Each row has a name. Each piece below is followed by the name of the row it came from, unless a question asks for something else. Each question is about the rows just above it. Places in a row count from 0.

q664: [122 106 125 152  88  59 140]
q632: [122 156 125 152  88  59 140]
q37: [164 140 140 140 113 128 113]
q598: [164 140  99 128 128 128 124]
Repeated in q598: => [128]
Which row holds [122 106 125 152  88  59 140]? => q664
asked: [164 140  99 128 128 128 124] => q598
[122 156 125 152  88  59 140] is in which row? => q632
Row and place of [124] in the named rows: => q598, 6

q241: [104 144 158 125 139  98 132 114 129 129 143 133 124 141 135 121 165 131
 143 127]
q33: [147 118 103 133 123 153 128 144 129 129 129 127 137 121 126 134  91 127
 111 129]
q796: [160 102  95 130 103 163 119 130 121 124 121 113 113 103 109 139  96 130
 120 128]
q37: [104 144 158 125 139 155 132 114 129 129 128 133 124 141 135 121 165 131
 143 127]
The value that q37 holds more than once: => [129]
asked: [160 102  95 130 103 163 119 130 121 124 121 113 113 103 109 139  96 130
 120 128] => q796

q796: [137  84 111 111 116  85 123 129  91  50 139 116 125 123 118 142  96 112
 116 161 138 206 105 118 116 157]
q33: [123 132 127 111 133 119 124 124 123 120 143 140 124 140 137 126 153 137
 121 120 141 129 127 135 120 119]
q37: [138 123 111 112 127  85 123 129  91 122 139 117 124 123 123 142 123 112
 114 161 138 205 105 118 128 157]
asked: [138 123 111 112 127  85 123 129  91 122 139 117 124 123 123 142 123 112
 114 161 138 205 105 118 128 157] => q37
Where in the named rows is [121]? => q33, 18
Row and place of [153] in the named rows: => q33, 16
asked: [123 132 127 111 133 119 124 124 123 120 143 140 124 140 137 126 153 137
 121 120 141 129 127 135 120 119] => q33

q888: [131 169  93 148 167 105 113 153  91 152 106  95  92 124  87  77 162 118
 192 178 147 152 146 181  92 155 181]
q241: [138  85 181 101 112 145 136  87 177 134 164 136 157 141 146 157 111  99
  49  94 105 100 120  86 169 127  88]
q598: [141 137 107 112 139  93 117 180 132 185 140  77 107 136  94  90 197  87
 181 140 174  99 158 145 135 131 162]
q796: [133  89 178 110 111 152 139  80 169 116 155 149 159 137 170 162  95 116
  49  96  97 113 113  87 161 127  86]
q195: [145 139 127 123 158 107 116 140 130 177 137  86 106 136 104  85 173  84
 152 155 146 120 149 154 126 156 164]
q83: [154 115  95  98 146 101 119 144 162 202 165  71 118 147 114  93 194  53
 130 133 155  86 159 131 157 149 150]
q37: [138 103 159  90 135 107 123 138 177 200 174  77 143 143 125 105 188  51
 111 143 151  77 155 115 169 143 135]
q990: [138 136 117 121 140 106 121 154 129 165 135  95 113 134 107 102 170  99
 159 140 153 114 147 142 130 135 152]
q33: [134  80 176  96  98 143 140 101 181 130 168 141 162 141 168 167 114 107
  55  80 114  89 120  74 176 114  80]
Which row holds [138  85 181 101 112 145 136  87 177 134 164 136 157 141 146 157 111  99
  49  94 105 100 120  86 169 127  88]? => q241
Where in the named rows is [126]? => q195, 24
[104] is at row and place => q195, 14
Where do [133  89 178 110 111 152 139  80 169 116 155 149 159 137 170 162  95 116
  49  96  97 113 113  87 161 127  86] appear? => q796
[131 169  93 148 167 105 113 153  91 152 106  95  92 124  87  77 162 118
 192 178 147 152 146 181  92 155 181] is in which row? => q888

q33: [137  94  62 116]
q195: [ 96 107  83  64]
q37: [185  94  78 191]
q632: [ 72 100 104 117]
q888: [ 77 131 172  66]
q241: [165  82 202 166]
q598: [69 91 73 79]
q83: [113 192 108 162]
q664: [137 137 166 137]
q796: [ 94 200 154 184]
Which value appears more than once in q664? => [137]
Where in the named rows is [72]? => q632, 0

q888: [116 109 115 114  92]
q195: [131 133 135 133  76]
q83: [ 71 134 134 134 154]
q632: [146 154 136 136 120]
q990: [135 135 135 135 135]
Repeated in q632: => [136]
Repeated in q990: => [135]
The value that q195 holds more than once: => [133]
Row and place of [146] in the named rows: => q632, 0
Which value appears more than once in q83? => [134]
The row with [ 71 134 134 134 154] is => q83
The row with [116 109 115 114  92] is => q888

q800: [135 180 139 110 135 168 177 133 107 107 144 174 180 134 136 135 197 185
 148 135 118 141 160 146 119 116 154 181 192]
q632: [168 169 130 110 135 181 207 182 145 129 157 183 177 126 109 131 159 176
 157 131 133 152 181 164 116  96  60 140 148]
q241: [112 150 144  86  62  74 115 134 119  88  96 141 179 183 126  90 125 141
 159 134  95  98 148 191 186 146 150 155 186]
q195: [119  61  68 113 155 164 123 102 134 166 175 157  94  89 144 169 163 140
 118 167 192 201 173 118 123 163 170 163 113]
Where in the named rows is [61]? => q195, 1
Which row holds [135 180 139 110 135 168 177 133 107 107 144 174 180 134 136 135 197 185
 148 135 118 141 160 146 119 116 154 181 192]? => q800
The row with [168 169 130 110 135 181 207 182 145 129 157 183 177 126 109 131 159 176
 157 131 133 152 181 164 116  96  60 140 148] is => q632
Row and place of [179] in the named rows: => q241, 12

q800: [ 86  86  83  89  88 117 108 101 115 123]
q83: [ 86 127  83 102  88 117 108 101 127  88]
q195: [139  57 203 166 159 162 107 102 111 155]
Repeated in q800: => [86]
asked: [ 86  86  83  89  88 117 108 101 115 123] => q800
asked: [ 86 127  83 102  88 117 108 101 127  88] => q83

q800: [169 137 175 174 130]
q632: [173 133  71 119 133]
q241: [169 137 138 174 113]
asked: [169 137 175 174 130] => q800
[71] is at row and place => q632, 2

q83: [136 116 173 137 138]
q33: [150  98 162 143 139]
q990: [102 125 105 143  84]
q241: [137 187 115  54 139]
q598: [107 188 117  52 133]
q195: [145 112 176 152 138]
Row and place of [136] in the named rows: => q83, 0
Row and place of [188] in the named rows: => q598, 1
asked: [136 116 173 137 138] => q83
asked: [102 125 105 143  84] => q990
[187] is at row and place => q241, 1

q195: [128 102 129 136 116 128]
q83: [147 120 114 128 116 111]
q800: [154 114 151 138 117 150]
q990: [ 92 116 118 118 116 122]
q664: [105 105  89 105 115 105]
q632: [114 128 114 136 124  90]
Where in the named rows is [129]? => q195, 2
Where in the named rows is [115]? => q664, 4
Which value appears more than once in q664? => [105]
Which value appears more than once in q632? => [114]
[90] is at row and place => q632, 5
asked: [128 102 129 136 116 128] => q195

q241: [ 92 148  92 102  92 111]
q888: [154 186 175 123 153  56]
q632: [148 148 148 102 159 168]
Row and place of [154] in the named rows: => q888, 0
Repeated in q632: => [148]
[175] is at row and place => q888, 2
Row and place of [123] in the named rows: => q888, 3
The value that q241 holds more than once: => [92]

q195: [136  75 164 101 152 146  99  81 157 135 133 152 123 133 121 178 124 110
 117 151 111]
q990: [127  96 160  71 178 125 103  91 158 117 144 152 154 132 121 166 106 145
  93 149 135]
q632: [146 114 141 131 123 131 121 113 109 135 152 124 137 127 119 148 113 113
 111 121 121]
q33: [136  75 164 101 152 146  99  81 122 135 133 152 123 133 121 178 124 110
 102 151 111]
q37: [112  87 152  86 139 146  95  86 117 121 127 156 133 139 124 174 119 131
 124 119 121]
q664: [141  97 169  99 152 130 104 109 130 142 131 151 144 112 151 153 139 129
 125 146 116]
q598: [134  94 149  96 157 132 111  87 114 124 150 142 139 141 100 160 103 129
  96 134 134]
q800: [139 100 123 121 140 135 129  86  99 125 164 119 135 154  70 159  86 112
  93 113 142]
q83: [112  87 152  86 171 146  95  86 117 121 127 156 133 139 124 174 119 131
 107 157 115]
Which value appears more than once in q83? => [86]
asked: [134  94 149  96 157 132 111  87 114 124 150 142 139 141 100 160 103 129
  96 134 134] => q598
Where in the named rows is [116]? => q664, 20
asked: [112  87 152  86 139 146  95  86 117 121 127 156 133 139 124 174 119 131
 124 119 121] => q37

q632: [141 133 128 153 141 116 128 141 131 126 157 144 129 143 123 134 110 149
 140 149 109 147 155 128 118 123 126 123 108 123 152]
q195: [136 140 128 158 119 130 144 153 125 133 153 139 130 142 118 117 119 149
 133 138 124 143 142 112 127 125 131 125 121 130 130]
q83: [126 126 124 125 136 123 121 121 132 125 118 123 124 120 120 118 127 120
 139 119 137 125 124 127 135 126 131 124 122 130 129]
q37: [129 119 116 124 141 151 140 145 155 104 129 131 103  58 116 137 124 125
 139 105 104 141 150 117 146 120 155 129 138 136 131]
q796: [140 129 133 130 130 133 131 128 130 125 142 145 128 140 132 129 125 131
 120 138 117 134 143 138 118 129 122 130 124 125 145]
q33: [113 119 121 134 138 106 111 124 124 131 111 100 132 129 120 132 123 138
 152 126 145 122 111 116 138 128 133 121 122 131 116]
q241: [123 123 125 119 131 129 120 120 127 125 125 129 126 123 132 125 130 121
 129 128 128 123 124 135 126 123 123 125 117 120 127]
q888: [141 133 128 153 141 116 128 141 131 126 157 144 129 143 123 134 110 110
 140 112 124 137 144 118 139 118 141 122 118 131 134]
Where do [141 133 128 153 141 116 128 141 131 126 157 144 129 143 123 134 110 110
 140 112 124 137 144 118 139 118 141 122 118 131 134] appear? => q888
Row and place of [58] in the named rows: => q37, 13
asked: [123 123 125 119 131 129 120 120 127 125 125 129 126 123 132 125 130 121
 129 128 128 123 124 135 126 123 123 125 117 120 127] => q241
asked: [141 133 128 153 141 116 128 141 131 126 157 144 129 143 123 134 110 149
 140 149 109 147 155 128 118 123 126 123 108 123 152] => q632
asked: [113 119 121 134 138 106 111 124 124 131 111 100 132 129 120 132 123 138
 152 126 145 122 111 116 138 128 133 121 122 131 116] => q33

q241: [182 140 197 109 139]
q37: [ 53 209 119 201 196]
q664: [182 101 197  95 139]
q800: [104  84 103 102  97]
q796: [182 101 197  60 135]
The row with [182 140 197 109 139] is => q241
Where in the named rows is [97]? => q800, 4
Row and place of [109] in the named rows: => q241, 3
Where in the named rows is [102]? => q800, 3
asked: [ 53 209 119 201 196] => q37

q37: [ 91 122 108 105 146  98 130 131 118 133 121 150 106 130 124 132 137 141
 153 100  67 124 125 146 160 119 156 168 127 159 126 128 105  96 130 102
 143 136 142 105 106 135 104 119 117 133 127 165  82 131 128 141 158 157
 109 115 134  79 137  97 176  74 133 139]
q800: [113 155 136 119 172 124 146 174 108 115 102 155 107 149 108 123 151 146
 127 147 136 138 144 183 155  98 126 114 121 159 134 143 146 118 173 120
 113  87  91 154 106 122 110  98 103  89 141 116 143  94 130 143 132 155
 147 151 135 123  77 145 124 152 131 112]
q33: [ 88 137 114 105 164  99 137 151 110 127 110 101 100 138 116 130 146 149
 149 112  79 129 133 168 168 107 151 157 125 170 127 135 115  96 150 102
 135 116 124 120  98 133 100 106 106 116 133 155  95 115 129 146 156 165
 121 126 137  82 113 108 168  90 133 130]
[101] is at row and place => q33, 11
asked: [ 91 122 108 105 146  98 130 131 118 133 121 150 106 130 124 132 137 141
 153 100  67 124 125 146 160 119 156 168 127 159 126 128 105  96 130 102
 143 136 142 105 106 135 104 119 117 133 127 165  82 131 128 141 158 157
 109 115 134  79 137  97 176  74 133 139] => q37

q83: [117 126 146 131 158]
q33: [149 105  81 147  53]
q664: [147 105 100 168  86]
q241: [117 115 156 181 184]
q796: [118 105 144 185  52]
q37: [147 105 100 168 114]
Where in the named rows is [158]? => q83, 4
Row and place of [126] in the named rows: => q83, 1
Where in the named rows is [146]? => q83, 2
Where in the named rows is [181]? => q241, 3
Where in the named rows is [53]? => q33, 4

q796: [127 126 124 124 121 119 115 114 108 107 103  99  94  91  87  85  83  83
  82  82  83  86  90  95 100 106 111 117 124 132 138 144 152 152 156 159]
q800: [137 138 141 144 144 144 143 141 137 137 131 128 123 118 111 108 104 102
  99  98  97  99  99 102 105 110 114 120 124 129 134 138 143 143 145 143]
q83: [108 102  97  94  89  86  82  79  79  78  78  79  80  82  84  84  88  90
  92  97  99  98 103 103 103 105 129 106 105 107 111 108 111 113 115 117]
q990: [146 142 140 133 127 122 114 108 100  95  88  82  78  77  70  66  67  65
  65  67  70  75  80  85  93 101 108 115 124 131 138 145 152 156 160 163]
q632: [114 121 127 132 139 143 144 146 148 145 143 139 131 125 119 112 103  98
  90  81  75  73  69  66  66  66  67  72  77  80  87  92  99 107 113 120]
q37: [112 109 103 101  98  97  99 101 107 110 117 125 132 141 150 157 165 171
 173 177 176 174 170 165 159 151 141 133 125 117 111 103  98  95  94  94]
q33: [140 141 144 146 148 149  74 149 147 146 146 142 136 135 130 126 123 117
 112 107 103  99  97  95  91  92  92  90  93  94  96 101 103 107 111 115]
q598: [108 112 114 116 120 122 125 126 130 132 134 135 139 136 136 136 136 133
 134 129 128 124 121 118 114 111 107 109 105 102 101 102 100 102 104 104]
q664: [110 113 116 118 121 120 121 119 117 116 114 111 109 104 102  98  97  96
  97  99 100 102 105 110 117 122 128 135 143 143 150 154 155 156 154 153]
q241: [105  98  91  86  81  78  74  73  72  73  74  77  82  86  93  98 105 109
 117 122 126 129 135 136 138 139 140 140 137 137 135 132 129 128 124 123]
q195: [104 105 106 109 110 114 118 123 128 134 139 148 154 161 167 171 178 184
 189 195 196 199 199 201 204 200 197 195 191 185 179 176 168 163 155 147]
q888: [ 99  95  92  90  87  88  88  86  88  90  94  99 103 109 114 117 122 125
 127 130 132 131 129 129 126 124 121 119 130 111 109 110 108 109 110 114]
Row and place of [197] in the named rows: => q195, 26
asked: [127 126 124 124 121 119 115 114 108 107 103  99  94  91  87  85  83  83
  82  82  83  86  90  95 100 106 111 117 124 132 138 144 152 152 156 159] => q796

q632: [139 124 123 136 131 141 134 120 127 120 146 122 123 133 125  93 122 131
 121]
q33: [124 141 162 175 124 120 124 124  70 155 145 126 108 144 109 117  92 158
 170]
q796: [154 141 162 122  68 120 103 140  70 120 142 150  90 140  63 120 122 140
 140]
q800: [139 124 123 136 131 141 134 120 127  75 146 147  82 152  75 101  95 154
 172]
[147] is at row and place => q800, 11
Repeated in q33: => [124]
The value that q800 holds more than once: => [75]
Where do [154 141 162 122  68 120 103 140  70 120 142 150  90 140  63 120 122 140
 140] appear? => q796
Where in the named rows is [126]? => q33, 11
asked: [124 141 162 175 124 120 124 124  70 155 145 126 108 144 109 117  92 158
 170] => q33
The row with [139 124 123 136 131 141 134 120 127 120 146 122 123 133 125  93 122 131
 121] is => q632

q598: [172 188  77  85]
q632: [136 189 189  52]
q888: [151 189 189 151]
q800: [ 73 131 119 134]
q83: [136 189 190 202]
Where in the named rows is [119]? => q800, 2
Row and place of [202] in the named rows: => q83, 3
Repeated in q632: => [189]
asked: [172 188  77  85] => q598
Where in the named rows is [85]? => q598, 3
[190] is at row and place => q83, 2

q37: [115 208 164 116 130 125 122 135 129]
q33: [115 208 164 116 128 113 112 123 113]
q990: [106 182 164 162 128 116 114 126 116]
q598: [126 200 133 143 130 135  95 136 133]
q241: [119 194 142 140 129 129 101 125 143]
q796: [110 181 153 166 128 119 105 127 126]
q888: [119 194 142 140 130 131 112 137 143]
q664: [113 190 151 165 129 123 106 130 132]
q632: [121 189 138 150 129 129  96 132 146]
q195: [112 199 163 133 129 123 117 132 127]
Which value appears more than once in q598? => [133]
Where in the named rows is [181]? => q796, 1
Row and place of [105] in the named rows: => q796, 6
Where in the named rows is [122]? => q37, 6

q796: [128 138 133 119  94 120 142 103 151 149 146 148 147  70  97 162 107 165
 133 140 113 136 126 123 113  75 124  98 147  92 125 133 130 107 127 138
 135 157 134 170 160 140]
q83: [120 112 111 114 115 119 152 117 140 163 103 144 144  91 117 134 101 144
 129 164 116 128 119  98 121 107 125 105 122 114 147  92 144  93  96 151
 122 140 122 134 156 136]
q888: [117 135 107 126 107 109 141 123 136 152 129 130 137  66  84 147 127 143
 140 161 100 116 130  88 118 108 155 113 144 121 167 128 132 110 102 137
 111 168 108 155 144 121]
q598: [108 128 132 134  96 122 152 116 155 142  98 150 152 107 119 121 111 163
 138 163 123 154 130  94 128 139 136 110 117 135 164 121 154 103 127 115
 126 134 112 144 164 120]
q800: [139 143 139 112 110 134 166 108 147 139 122 136 163  96 105 141 101 163
 143 169 111 137 124  96 101 115 148  98 124 120 123 134 146  86 139 130
 150 145 118 159  86 125]
q990: [115 126 114 104 125 133 145  84 136 125 119 129 138  78 114 146 116 125
 146 181 102 137 109  84 118 104 164 106 140 125 167 114 138 112  97 111
 109 133 122 153 109 120]
q33: [125 130 141 119 120 150 138  89 161 121 127 130 157  87 122 116 129 150
 142 181 114 147 120  81 118 148 160 105 132 125 157 130 141 110 139  99
 119 148 112 150 167 105]
q632: [123 128 137 111  86 141 146  73 139 131 122 141 156  76 110 174 101 153
 152 166 109 150 114 117 124  84 137 105 133 123 134 134 130 100 142 119
 125 131 119 157 155 127]
q37: [131 123 128 121 119 121 163 118 108 144 138 152 142 108 117 124 114 174
 127 148 118 153 141  96 105 110 139  94 134 105 127 112 156 101 111 122
 147 144 139 159 175 136]
q241: [ 98 123  96 126  89 108 160 111 142 140  87 153 132  99  89 149 115 151
 145  89 112 155 132  95 145 112 148 119 125 154 176 106 140 104  95 118
 115 113  89 139 150 126]
Which row holds [115 126 114 104 125 133 145  84 136 125 119 129 138  78 114 146 116 125
 146 181 102 137 109  84 118 104 164 106 140 125 167 114 138 112  97 111
 109 133 122 153 109 120]? => q990
Where do [120 112 111 114 115 119 152 117 140 163 103 144 144  91 117 134 101 144
 129 164 116 128 119  98 121 107 125 105 122 114 147  92 144  93  96 151
 122 140 122 134 156 136] appear? => q83
asked: [139 143 139 112 110 134 166 108 147 139 122 136 163  96 105 141 101 163
 143 169 111 137 124  96 101 115 148  98 124 120 123 134 146  86 139 130
 150 145 118 159  86 125] => q800
The row with [117 135 107 126 107 109 141 123 136 152 129 130 137  66  84 147 127 143
 140 161 100 116 130  88 118 108 155 113 144 121 167 128 132 110 102 137
 111 168 108 155 144 121] is => q888
asked: [123 128 137 111  86 141 146  73 139 131 122 141 156  76 110 174 101 153
 152 166 109 150 114 117 124  84 137 105 133 123 134 134 130 100 142 119
 125 131 119 157 155 127] => q632
Where do [125 130 141 119 120 150 138  89 161 121 127 130 157  87 122 116 129 150
 142 181 114 147 120  81 118 148 160 105 132 125 157 130 141 110 139  99
 119 148 112 150 167 105] appear? => q33

q33: [139  87  95 158 172 133 141  83 143  84 126 128 118 132 102 148 117 123
 177 128 152 125 129 141]
q796: [139 125  95 158 172 133 141  83 143  84 126 128 118 132 102 148 134 123
 177 144 152 125 129 141]
q37: [159 128 105 187 140 164 179 108 180 129 144 139 125 159 150 178 166 128
  83 161  97 125 135 108]
Where in the named rows is [105]? => q37, 2
asked: [139  87  95 158 172 133 141  83 143  84 126 128 118 132 102 148 117 123
 177 128 152 125 129 141] => q33

q796: [158  70 135  81]
q598: [158  70 135 136]
q83: [118 118 136 118]
[81] is at row and place => q796, 3
[158  70 135 136] is in which row? => q598
Which value appears more than once in q83? => [118]

